Below are the code and all the weights of a small trained network. Each question names an input and a class and asks about switching units off, where a switched-off unit gives its printed mean instead of its output.

import numpy as np


def w(rows, s, z=0):
    codes = np.array(rows[::2]) - 128.0
    scale = np.full(codes.shape[1], s)
    scale[-1] = z or s
    return codes * scale


def norm(h):
    return h / np.sqrt((h * h).mean(-1, keepdims=True) + 1e-5)


def f(y):
    return np.maximum(y, 0)


def log_softmax(a):
    a = a - a.max(-1, keepdims=True)
    return a - np.log(np.exp(a).sum(-1, keepdims=True))


def net(x, mask):
    res = np.array(x, float).reshape(1, 3) / 4 @ E
    u = 0
    for l in range(3):
        y = f(norm(res) @ A[l][:, :-1].T + A[l][:, -1])
        res = res + np.where(mask[u : u + 12], y, B[l][:, -1]) @ B[l][:, :-1]
        u += 12
    return log_softmax(norm(res)[-1] @ U[:, :-1].T + U[:, -1])


A, B = {}, {}
E = w([
[2,66,174],'x0',
[173,66,73],'x1',
[82,169,60],'x2',
],0.0057)
A[0] = w([
[136,212,6,56],'L0N0',
[116,154,122,4],'L0N1',
[129,189,137,67],'L0N2',
[115,202,159,164],'L0N3',
[67,95,58,123],'L0N4',
[178,136,248,71],'L0N5',
[247,123,136,74],'L0N6',
[113,133,97,144],'L0N7',
[28,203,44,47],'L0N8',
[120,190,152,103],'L0N9',
[163,140,227,54],'L0N10',
[243,186,68,71],'L0N11',
],0.013,0.0026)
B[0] = w([
[209,46,128,220],'L0N0',
[159,130,127,131],'L0N1',
[162,180,85,158],'L0N2',
[146,210,89,187],'L0N3',
[120,218,47,190],'L0N4',
[88,190,186,212],'L0N5',
[121,19,147,227],'L0N6',
[144,147,143,152],'L0N7',
[146,124,252,211],'L0N8',
[158,198,102,166],'L0N9',
[90,189,155,191],'L0N10',
[64,13,192,255],'L0N11',
],0.03,0.0072)
A[1] = w([
[106,114,3,131],'L1N0',
[179,129,78,189],'L1N1',
[82,104,52,121],'L1N2',
[111,148,100,4],'L1N3',
[100,125,99,87],'L1N4',
[136,132,111,55],'L1N5',
[183,139,72,73],'L1N6',
[92,110,96,98],'L1N7',
[125,133,123,84],'L1N8',
[125,128,106,28],'L1N9',
[71,198,140,132],'L1N10',
[101,121,52,169],'L1N11',
],0.016,0.0027)
B[1] = w([
[118,18,2,157],'L1N0',
[151,192,53,143],'L1N1',
[76,41,91,149],'L1N2',
[185,158,90,137],'L1N3',
[142,69,136,136],'L1N4',
[129,120,107,130],'L1N5',
[147,166,113,138],'L1N6',
[87,67,108,141],'L1N7',
[137,127,138,129],'L1N8',
[123,92,155,130],'L1N9',
[40,186,130,254],'L1N10',
[154,42,61,149],'L1N11',
],0.021,0.0081)
A[2] = w([
[167,119,61,99],'L2N0',
[117,156,182,95],'L2N1',
[141,130,90,151],'L2N2',
[82,181,186,57],'L2N3',
[160,143,130,21],'L2N4',
[133,138,67,83],'L2N5',
[174,145,112,52],'L2N6',
[248,166,82,2],'L2N7',
[155,115,119,112],'L2N8',
[128,130,122,34],'L2N9',
[135,135,108,41],'L2N10',
[171,59,108,102],'L2N11',
],0.016,0.0021)
B[2] = w([
[154,154,92,146],'L2N0',
[107,161,116,205],'L2N1',
[150,150,111,139],'L2N2',
[62,156,122,255],'L2N3',
[165,135,159,135],'L2N4',
[184,159,112,143],'L2N5',
[175,143,162,137],'L2N6',
[253,170,159,152],'L2N7',
[101,140,125,143],'L2N8',
[116,116,142,128],'L2N9',
[145,127,127,130],'L2N10',
[34,119,162,205],'L2N11',
],0.029,0.0078)
U = w([
[55,233,139,165],'0',
[95,74,32,122],'1',
[149,115,112,7],'2',
[108,6,184,185],'3',
[149,115,112,10],'4',
[145,116,115,28],'5',
[139,143,57,122],'6',
[210,163,194,143],'7',
],0.02,0.014)

Each question gives the input, the list of numbers given to net, and the class t.
The units are the neurons (one row each of A and B). Each row of codes is followed by its name. A weight is (code - 128) times the scale printed after its matrix; where a second scale follows, it is the last column's (A, B and U).
mask holds one flag per neuron, layer by layer. A switched-off neuron (its flag False) gives its mean, the last column of its row in B, instead of its output. The means were averaged over made-up inputs and are rounded, as every weight is.
A unit's drop is (log p(t) with every unit on - log p(t) with that unit switched off) / (log p(t) with every unit on - log p(t) with every unit switched off).
The circuit of an input: a set's keep is (log p(t) with only the set's units on - log p(t) with every unit switched off) / (log p(t) with every unit on - log p(t) with every unit switched off). Starting from the 12 units with the biggest drops (on a tie, the unit counted first), units are removed one at a time, each time the one whose removal leaves the highest keep (on an exact tie, the one counted first), for as long as the keep stays at least 0.8.
circuit, biggest first: the units of the circuit, biggest drop first
top k neurons: the k neurons with the biggest drops, biggest first
k most important neurons of layer l: the k neurons of layer l with the biggest drops, biggest first
input [4,5,-8], class 0: circuit, biggest first : [L0N11]
input [-1,6,8], class 3: top 4 neurons : [L0N8, L0N11, L0N0, L0N3]
input [3,-1,8], class 7: 3 most important neurons of layer 0 : [L0N0, L0N5, L0N10]
input [3,3,-2], class 1: circuit, biggest first : [L0N8, L0N5, L0N11, L1N0]
input [1,1,7], class 7: top 2 neurons : [L0N0, L0N11]
input [0,1,1], class 7: top 3 neurons : [L0N6, L0N4, L0N0]
input [3,4,2], class 6: 3 most important neurons of layer 0 : [L0N4, L0N5, L0N11]
input [6,4,-2], class 1: top 2 neurons : [L0N8, L0N11]
input [6,1,-1], class 1: 3 most important neurons of layer 0 : [L0N8, L0N5, L0N11]
input [5,3,-3], class 1: top 2 neurons : [L0N8, L0N5]
input [4,7,4], class 6: top 2 neurons : [L0N4, L0N5]
input [5,7,3], class 6: top 3 neurons : [L0N4, L0N11, L0N6]
input [-3,-7,2], class 7: top 2 neurons : [L0N0, L2N7]
input [2,8,3], class 6: top neuron : [L0N11]
input [7,2,-5], class 0: top 2 neurons : [L0N11, L0N6]
input [-8,-8,6], class 3: 3 most important neurons of layer 0 : [L0N11, L0N4, L0N8]
input [8,8,3], class 6: 3 most important neurons of layer 0 : [L0N4, L0N11, L0N6]
input [1,3,6], class 7: 2 most important neurons of layer 0 : [L0N0, L0N11]
input [2,7,-4], class 1: 4 most important neurons of layer 0 : [L0N8, L0N11, L0N5, L0N10]
input [-4,-4,-1], class 3: circuit, biggest first : [L0N6]
